Here is a tiny trained network, its code and every weight. The questions are about switching its units off for an input and a class, where a switched-off unit gives its printed mean instead of its output.

import numpy as np


def w(rows, s, z=0):
    codes = np.array(rows[::2]) - 128.0
    scale = np.full(codes.shape[1], s)
    scale[-1] = z or s
    return codes * scale


def f(y):
    return np.maximum(y, 0)


def log_softmax(a):
    a = a - a.max(-1, keepdims=True)
    return a - np.log(np.exp(a).sum(-1, keepdims=True))


def net(x, mask):
    res = np.array(x, float).reshape(1, 5) / 4 @ E
    y = f(res @ A[0][:, :-1].T + A[0][:, -1])
    res = res + np.where(mask, y, B[0][:, -1]) @ B[0][:, :-1]
    return log_softmax(res[-1] @ U[:, :-1].T + U[:, -1])


A, B = {}, {}
E = w([
[122,251,38],'x0',
[254,125,94],'x1',
[130,127,131],'x2',
[129,131,137],'x3',
[112,102,68],'x4',
],0.0095)
A[0] = w([
[194,105,37,94],'neuron 0',
[117,172,98,103],'neuron 1',
[145,177,186,164],'neuron 2',
[134,142,88,75],'neuron 3',
[9,141,110,113],'neuron 4',
[143,170,128,108],'neuron 5',
[126,206,95,26],'neuron 6',
[139,186,149,89],'neuron 7',
[196,134,91,186],'neuron 8',
[120,205,106,3],'neuron 9',
],0.016,0.0051)
B[0] = w([
[107,158,157,207],'neuron 0',
[152,110,171,185],'neuron 1',
[89,167,20,173],'neuron 2',
[185,82,148,158],'neuron 3',
[168,202,176,244],'neuron 4',
[108,100,125,161],'neuron 5',
[113,48,163,200],'neuron 6',
[134,82,118,161],'neuron 7',
[123,222,163,211],'neuron 8',
[190,1,120,188],'neuron 9',
],0.0085,0.011)
U = w([
[214,2,194,58],'0',
[155,148,124,253],'1',
[146,156,97,243],'2',
[182,205,185,36],'3',
[174,135,139,152],'4',
[105,138,42,25],'5',
],0.011,0.0068)

Each question gives the input, the list of numbers given to net, and the class t.
The units are the neurons (one row each of A and B). Each row of codes is followed by its name. A weight is (code - 128) times the scale printed after its matrix; where a second scale follows, it is the last column's (A, B and U).
mask holds one flag per neuron, in row order. A switched-off neuron (its flag False) gives its mean, the last column of its row in B, instead of its output. The means were averaged over made-up inputs and are rounded, as every weight is.
A unit's drop is (log p(t) with every unit on - log p(t) with that unit switched off) / (log p(t) with every unit on - log p(t) with every unit switched off).
The circuit of an input: a set's keep is (log p(t) with only the set's units on - log p(t) with every unit switched off) / (log p(t) with every unit on - log p(t) with every unit switched off). Starting from all 10 units, units are removed one at a time, each time the one whose removal leaves the highest keep (on an exact tie, the one counted first), for as long as the keep stays at least 0.8.
circuit, biggest first: the units of the circuit, biggest drop first
unit that matters most: the unit with the biggest drop
k most important neurons: the k neurons with the biggest drops, biggest first
drop when u is switched off: that unit's drop, to one decimal
input [-5,-4,-1,0,-8], class 2: unit that matters most : neuron 2
input [-4,5,-1,-6,-1], class 1: circuit, biggest first : (neuron 9; neuron 6)
input [-3,7,1,5,-3], class 3: 2 most important neurons : (neuron 8; neuron 9)
input [3,0,6,7,-8], class 2: circuit, biggest first : (neuron 2; neuron 4)
input [7,6,3,-6,5], class 0: 3 most important neurons : (neuron 9; neuron 6; neuron 3)
input [-4,6,5,4,4], class 3: circuit, biggest first : (neuron 8; neuron 9)
input [-6,5,8,-7,5], class 4: 3 most important neurons : (neuron 9; neuron 6; neuron 8)
input [-5,-3,4,-1,8], class 2: 4 most important neurons : (neuron 9; neuron 6; neuron 1; neuron 3)
input [8,3,-4,-1,2], class 0: circuit, biggest first : (neuron 9; neuron 6)
input [-4,8,-2,6,5], class 3: circuit, biggest first : (neuron 8; neuron 0)
input [-6,-2,-6,2,-7], class 2: 3 most important neurons : (neuron 2; neuron 9; neuron 6)
input [3,8,6,-7,3], class 3: 2 most important neurons : (neuron 8; neuron 0)
input [-4,-8,-7,-7,-3], class 3: 3 most important neurons : (neuron 4; neuron 9; neuron 6)
input [-1,8,-8,2,-3], class 3: circuit, biggest first : (neuron 8)
input [0,-8,-2,2,-3], class 3: 2 most important neurons : (neuron 4; neuron 9)
input [-5,8,-4,3,-8], class 2: 2 most important neurons : (neuron 2; neuron 4)
input [-6,-7,3,7,8], class 2: 3 most important neurons : (neuron 9; neuron 6; neuron 1)
input [-1,8,0,-6,4], class 3: 2 most important neurons : (neuron 8; neuron 0)
input [-1,5,3,4,-6], class 2: drop when neuron 2 is switched off : 0.3
input [8,4,-3,-3,5], class 0: drop when neuron 9 is switched off : 0.3
input [8,-4,-3,-5,-8], class 0: drop when neuron 1 is switched off : 0.0
input [8,0,4,-8,-1], class 0: drop when neuron 9 is switched off : 0.2
input [7,1,5,3,0], class 0: most important neuron : (neuron 9)
